11,-4,28,8,-4,7,24,0,-3
-45,-8,8,24,7,21,12,-10,0
11,45,32,-12,-15,17,34,-13,2
11,16,1,-4,5,-16,11,-4,0
-28,-14,13,25,1,13,7,7,-2
35,-10,-15,8,-1,-17,-3,-8,-1
12,55,4,-9,-5,-8,0,2,1
Rows and columns are numbered from 0.
The entry just left of 16? 11
The entry at row 2, column 0? 11
The entry in the bottom-left corner: 12
The entry in the top-right corner? -3
The entry in row 0 and column 2? 28
The top-left entry? 11
The entry directly below 17: -16
The entry directly below -14? -10
The entry at row 0, column 1? -4
The centre entry is 5
The entry in the bottom-right corner: 1
The entry just right of -13? 2
The entry in row 1 and column 0? -45
The entry directly below 21? 17
The bottom entry of the column that holds the largest entry: 55
The entry just right of -12? -15
The entry just left of the centre entry -> -4
The entry directly above -17? 13
The entry just right of the largest entry? 4

Questions about the row below.
1) What is the last entry?
2) What is the first entry?
3) What is the entry just left of -26?
4) What is the 2nd entry from the left?
5) What is the 2nd largest entry?
6) What is the second entry from the end?
7) What is the entry just left of 20?
[15, 4, -4, 13, 4, 19, 2, -26, 20, 15, -10, 0, 3, 12, 42]
1) 42
2) 15
3) 2
4) 4
5) 20
6) 12
7) -26

[[1 6 5 3]
 [7 2 4 6]
 [9 5 6 7]
 [8 7 7 6]
 [2 7 5 4]
 [2 7 5 4]]
Indices start at 0.
Find the entry in row 1 and column 0.
Answer: 7
The entry at row 0, column 1 is 6
The entry in the bottom-right corner -> 4
Find the entry in row 2 and column 0.
Answer: 9
Find the entry directly below 8.
Answer: 2
The entry in the top-left corner -> 1
The entry directly below 9 -> 8
Find the entry at row 1, column 2.
Answer: 4
Find the bottom entry of the column that holds the smallest entry.
Answer: 2
Find the entry just right of 9.
Answer: 5

B =
[[-135.4   65.8   86.3 -165.8  -59.8 -106.9  -83.9 -165.8   46.8]
 [-114.9  -47.0  151.1    1.6  -21.9   51.2   75.2    1.6 -104.4]]
Indices start at 0.
Which number is the entry in the top-left corner? -135.4
Which number is the top-right entry? 46.8
Which number is the entry in row 0 and column 1? 65.8
Which number is the entry in row 1 and column 1? -47.0
The bottom-left entry: -114.9
Which number is the entry in the bottom-right corner? -104.4
The entry just left of -83.9: -106.9
Which number is the entry just right of the largest entry? 1.6
The entry at row 0, column 2: 86.3
